Here is a tiny trained network, its code and every weight. The questions are about switching its units off for an input and a class, where a switched-off unit gives its printed mean instead of its output.

import numpy as np


def w(rows, s, z=0):
    codes = np.array(rows[::2]) - 128.0
    scale = np.full(codes.shape[1], s)
    scale[-1] = z or s
    return codes * scale


def norm(h):
    return h / np.sqrt((h * h).mean(-1, keepdims=True) + 1e-5)


def f(y):
    return np.maximum(y, 0)


def log_softmax(a):
    a = a - a.max(-1, keepdims=True)
    return a - np.log(np.exp(a).sum(-1, keepdims=True))


def net(x, mask):
    res = np.array(x, float).reshape(1, 6) / 4 @ E
    u = 0
    for l in range(4):
        y = f(norm(res) @ A[l][:, :-1].T + A[l][:, -1])
        res = res + np.where(mask[u : u + 6], y, B[l][:, -1]) @ B[l][:, :-1]
        u += 6
    return log_softmax(norm(res)[-1] @ U[:, :-1].T + U[:, -1])


A, B = {}, {}
E = w([
[127,128,130,129,128],'x0',
[190,94,175,46,143],'x1',
[131,129,126,127,130],'x2',
[127,128,128,129,127],'x3',
[107,136,76,73,9],'x4',
[167,203,182,149,96],'x5',
],0.0014)
A[0] = w([
[63,140,104,82,42,224],'0.n1',
[119,143,121,70,160,76],'0.n2',
[133,105,204,157,85,80],'0.n3',
[84,224,154,157,252,124],'0.n4',
[53,44,90,122,156,29],'0.n5',
[77,3,112,114,142,248],'0.n6',
],0.0024,0.0017)
B[0] = w([
[249,44,152,250,155,238],'0.n1',
[113,148,169,167,118,134],'0.n2',
[148,186,70,104,173,138],'0.n3',
[196,47,118,148,23,225],'0.n4',
[155,137,64,78,216,160],'0.n5',
[192,236,115,118,142,249],'0.n6',
],0.0021,0.0022)
A[1] = w([
[139,149,187,137,93,165],'1.n1',
[210,90,183,72,132,215],'1.n2',
[2,171,110,164,127,2],'1.n3',
[141,116,179,123,234,224],'1.n4',
[135,94,176,183,87,136],'1.n5',
[98,118,112,59,53,122],'1.n6',
],0.0029,0.001)
B[1] = w([
[137,111,49,103,134,182],'1.n1',
[72,164,100,173,139,251],'1.n2',
[56,136,192,154,67,138],'1.n3',
[166,95,79,146,4,225],'1.n4',
[146,157,66,89,160,193],'1.n5',
[194,47,133,236,96,149],'1.n6',
],0.0029,0.0024)
A[2] = w([
[122,96,198,174,216,201],'2.n1',
[185,139,110,182,192,197],'2.n2',
[154,149,71,148,90,253],'2.n3',
[70,80,58,68,164,58],'2.n4',
[176,58,203,4,106,224],'2.n5',
[192,112,176,71,136,251],'2.n6',
],0.0036,0.00063)
B[2] = w([
[154,88,108,127,4,143],'2.n1',
[93,126,88,60,77,221],'2.n2',
[87,102,120,70,212,254],'2.n3',
[76,40,161,136,234,146],'2.n4',
[55,173,125,247,135,148],'2.n5',
[34,138,69,182,128,156],'2.n6',
],0.0029,0.0038)
A[3] = w([
[177,252,148,94,125,95],'3.n1',
[35,96,32,137,124,254],'3.n2',
[204,99,98,142,67,112],'3.n3',
[62,122,186,179,128,135],'3.n4',
[133,233,92,143,32,201],'3.n5',
[89,151,81,137,154,184],'3.n6',
],0.0028,0.00098)
B[3] = w([
[63,48,76,18,251,141],'3.n1',
[191,214,240,117,124,253],'3.n2',
[241,102,142,97,114,164],'3.n3',
[124,251,149,151,101,132],'3.n4',
[92,36,132,134,220,179],'3.n5',
[99,190,200,76,99,179],'3.n6',
],0.0024,0.0048)
U = w([
[226,18,94,198,7,139],'0',
[139,166,140,100,141,157],'1',
[15,190,183,239,99,124],'2',
[140,144,146,76,137,135],'3',
[137,143,136,74,138,129],'4',
[42,16,68,98,207,109],'5',
[32,83,129,65,2,10],'6',
],0.008,0.012)

Each question gives the input, the list of numbers given to net, and the class t.
The units are the neurons (one row each of A and B). Each row of codes is followed by its name. A weight is (code - 128) times the scale printed after its matrix; where a second scale follows, it is the last column's (A, B and U).
mask holds one flag per neuron, layer by layer. A switched-off neuron (its flag False) gives its mean, the last column of its row in B, instead of its output. The means were averaged over made-up inputs and are rounded, as every weight is.
A unit's drop is (log p(t) with every unit on - log p(t) with that unit switched off) / (log p(t) with every unit on - log p(t) with every unit switched off).
The circuit of an input: a set's keep is (log p(t) with only the set's units on - log p(t) with every unit switched off) / (log p(t) with every unit on - log p(t) with every unit switched off). Starting from the 12 units with the biggest drops (on a tie, the unit counted first), units are removed one at a time, each time the one whose removal leaves the highest keep (on an exact tie, the one counted first), for as long as the keep stays at least 0.8.
circuit, biggest first: the units of the circuit, biggest drop first
top k neurons: the k neurons with the biggest drops, biggest first
top k neurons in layer l: the k neurons of layer l with the biggest drops, biggest first
drop when u is switched off: that unit's drop, to one decimal
input [-4,2,4,-4,-1,6], class 5: circuit, biggest first => 3.n1; 3.n2
input [-3,7,6,6,-5,5], class 2: top 2 neurons in layer 2 => 2.n6; 2.n5
input [-1,8,1,-1,6,8], class 2: top 4 neurons => 2.n5; 1.n4; 2.n6; 0.n6
input [-2,-3,1,-5,7,-1], class 0: circuit, biggest first => 1.n6
input [0,5,8,-7,-8,1], class 0: top 2 neurons in layer 2 => 2.n1; 2.n3
input [2,6,0,1,2,7], class 5: top 3 neurons => 1.n2; 3.n5; 3.n1
input [3,6,-5,5,-3,4], class 2: circuit, biggest first => 2.n6; 2.n5
input [4,8,-4,7,-7,-1], class 2: circuit, biggest first => 2.n5; 2.n6; 0.n1; 1.n4
input [-1,2,3,1,-5,7], class 5: circuit, biggest first => 0.n1; 3.n2; 3.n1
input [-2,7,1,6,2,0], class 2: circuit, biggest first => 2.n5; 2.n6
input [-5,-1,3,5,-8,8], class 0: circuit, biggest first => 2.n1; 0.n4; 3.n2
input [6,-7,-3,-4,8,8], class 0: circuit, biggest first => 0.n1; 1.n2; 3.n5; 3.n3
input [-4,8,-7,-3,-7,-7], class 2: top 4 neurons => 2.n5; 0.n1; 2.n6; 1.n6
input [6,-5,3,0,1,-6], class 4: top neuron => 0.n6
input [-3,6,1,-1,-4,1], class 2: top 2 neurons in layer 1 => 1.n5; 1.n6
input [5,-6,7,-8,-4,-5], class 3: top 2 neurons => 0.n6; 1.n2
input [-1,-7,6,0,-5,-7], class 2: top 2 neurons => 0.n1; 1.n3
input [5,-4,4,7,-5,-6], class 3: top 2 neurons => 0.n1; 0.n6
input [5,6,-5,3,-3,-5], class 2: top 2 neurons => 2.n5; 0.n1
input [-7,7,-3,-4,5,-5], class 2: top 3 neurons => 2.n5; 1.n4; 2.n6
input [3,-8,-7,-4,-7,-7], class 2: top neuron => 0.n1
input [-8,4,-3,-6,8,-7], class 0: top 3 neurons in layer 1 => 1.n6; 1.n5; 1.n1
input [3,-8,-6,-4,-4,-7], class 2: top 2 neurons in layer 2 => 2.n3; 2.n1
input [2,5,-6,0,-5,7], class 5: top 2 neurons in layer 3 => 3.n5; 3.n2
input [8,2,8,0,8,2], class 0: drop when 0.n5 is switched off => 0.0
input [2,3,-7,2,-2,8], class 5: drop when 3.n5 is switched off => 0.1
